Here is a tiny trained network, its code and every weight. The questions are about switching its units off for an input and a class, where a switched-off unit gives its printed mean instead of its output.

import numpy as np


def w(rows, s, z=0):
    codes = np.array(rows[::2]) - 128.0
    scale = np.full(codes.shape[1], s)
    scale[-1] = z or s
    return codes * scale


def f(y):
    return y / 2 * (1 + np.tanh(0.7978845608 * (y + 0.044715 * y**3)))


def log_softmax(a):
    a = a - a.max(-1, keepdims=True)
    return a - np.log(np.exp(a).sum(-1, keepdims=True))


def net(x, mask):
    res = np.array(x, float).reshape(1, 6) / 4 @ E
    y = f(res @ A[0][:, :-1].T + A[0][:, -1])
    res = res + np.where(mask, y, B[0][:, -1]) @ B[0][:, :-1]
    return log_softmax(res[-1] @ U[:, :-1].T + U[:, -1])


A, B = {}, {}
E = w([
[132,129,126,127,129,127,126,131,128,134],'x0',
[137,185,15,43,72,47,164,235,86,61],'x1',
[34,164,104,159,89,61,26,53,26,144],'x2',
[83,186,209,84,222,35,236,131,82,253],'x3',
[95,1,102,250,193,80,177,208,67,83],'x4',
[222,28,204,100,13,84,117,137,59,183],'x5',
],0.0052)
A[0] = w([
[64,215,79,136,214,177,138,110,213,94,113],'n0',
[213,96,147,91,165,183,233,199,227,109,135],'n1',
[167,212,145,32,75,158,76,76,174,164,1],'n2',
[124,161,57,53,105,69,169,202,102,97,106],'n3',
[169,88,73,172,51,202,32,129,152,36,46],'n4',
[133,166,58,56,106,70,172,204,94,88,99],'n5',
[118,83,191,185,169,184,114,74,158,173,103],'n6',
[128,45,126,207,132,90,144,165,79,121,84],'n7',
[98,13,93,255,186,81,171,195,65,85,86],'n8',
[219,58,186,94,44,99,117,129,83,174,127],'n9',
[33,164,99,178,95,47,30,60,23,135,174],'n10',
[113,77,218,189,182,194,119,53,164,188,75],'n11',
[93,173,191,92,184,53,206,130,79,220,23],'n12',
[222,49,197,88,35,97,116,133,81,178,126],'n13',
],0.0055,0.00087)
B[0] = w([
[84,153,61,187,173,146,153,144,80,94,202],'n0',
[178,111,117,115,171,171,53,197,70,187,217],'n1',
[82,165,215,47,103,186,191,106,132,79,191],'n2',
[171,152,145,176,67,84,89,92,133,100,192],'n3',
[109,39,70,73,173,54,187,76,220,198,255],'n4',
[176,155,143,175,63,79,82,89,132,99,195],'n5',
[175,158,143,174,64,82,88,99,130,98,179],'n6',
[105,150,159,96,120,153,160,114,129,100,186],'n7',
[112,167,254,31,76,181,171,103,146,94,242],'n8',
[66,157,66,189,182,148,173,136,93,88,208],'n9',
[187,96,141,76,180,186,62,201,87,196,237],'n10',
[183,157,136,182,57,75,81,98,131,96,197],'n11',
[125,49,69,92,155,58,169,80,209,187,197],'n12',
[62,155,61,191,186,147,169,135,89,84,218],'n13',
],0.008,0.0062)
U = w([
[98,13,79,79,156,43,179,81,247,182,2],'0',
[68,185,230,35,77,201,178,110,128,79,136],'1',
[218,178,134,232,31,54,61,99,126,91,157],'2',
[3,175,52,229,191,171,165,151,60,90,182],'3',
[215,94,131,87,176,206,28,220,55,208,174],'4',
],0.0081,0.00056)

Each question gives the input, the list of numbers given to net, and the class t.
The units are the neurons (one row each of A and B). Each row of codes is followed by its name. A weight is (code - 128) times the scale printed after its matrix; where a second scale follows, it is the last column's (A, B and U).
mask holds one flag per neuron, in row order. A switched-off neuron (its flag False) gives its mean, the last column of its row in B, instead of its output. The means were averaged over made-up inputs and are rounded, as every weight is.
A unit's drop is (log p(t) with every unit on - log p(t) with that unit switched off) / (log p(t) with every unit on - log p(t) with every unit switched off).
The circuit of an input: a set's keep is (log p(t) with only the set's units on - log p(t) with every unit switched off) / (log p(t) with every unit on - log p(t) with every unit switched off). Starting from the 12 units with the biggest drops (on a tie, the unit counted first), units are removed one at a time, each time the one whose removal leaves the highest keep (on an exact tie, the one counted first), for as long as the keep stays at least 0.8.
circuit, biggest first: the units of the circuit, biggest drop first
top k neurons: the k neurons with the biggest drops, biggest first
drop when u is switched off: that unit's drop, to one decimal
input [0,8,5,2,-5,-3], class 2: circuit, biggest first	[n5]
input [6,4,-1,-2,3,-4], class 2: circuit, biggest first	[n13; n5; n3]
input [-1,-1,6,-3,-5,6], class 3: top 3 neurons	[n13; n9; n8]
input [-5,-4,7,1,4,5], class 4: top 2 neurons	[n10; n2]
input [3,-1,-5,6,-6,8], class 3: circuit, biggest first	[n13; n9]
input [5,1,-8,7,7,-5], class 4: top 3 neurons	[n1; n4; n2]
input [-4,-4,-6,3,2,-5], class 4: top 3 neurons	[n1; n13; n9]
input [-3,6,2,-1,-4,-5], class 2: top 3 neurons	[n5; n3; n8]
input [7,-8,-5,-6,-6,-5], class 2: top 2 neurons	[n11; n6]
input [0,1,4,3,4,-4], class 1: top 2 neurons	[n8; n4]
input [-2,-3,-2,0,3,0], class 1: top 2 neurons	[n10; n4]
input [-1,-7,-3,-5,5,2], class 2: top 4 neurons	[n11; n6; n12; n2]
input [4,-6,-4,1,0,6], class 2: top 2 neurons	[n11; n6]
input [5,0,6,-4,-1,0], class 4: circuit, biggest first	[n10]
input [-8,3,-2,-5,-2,7], class 3: top 3 neurons	[n13; n9; n12]
input [3,-5,-8,-5,-5,-4], class 4: top 2 neurons	[n1; n8]
input [8,5,8,-4,-6,2], class 4: top 3 neurons	[n10; n8; n7]
input [2,-7,8,4,6,-6], class 4: drop when n10 is switched off	1.0
input [-6,4,6,-7,1,-3], class 0: drop when n4 is switched off	1.1
input [8,-6,0,2,7,6], class 1: drop when n7 is switched off	0.2
input [-7,3,-7,3,-2,-5], class 4: circuit, biggest first	[n1]
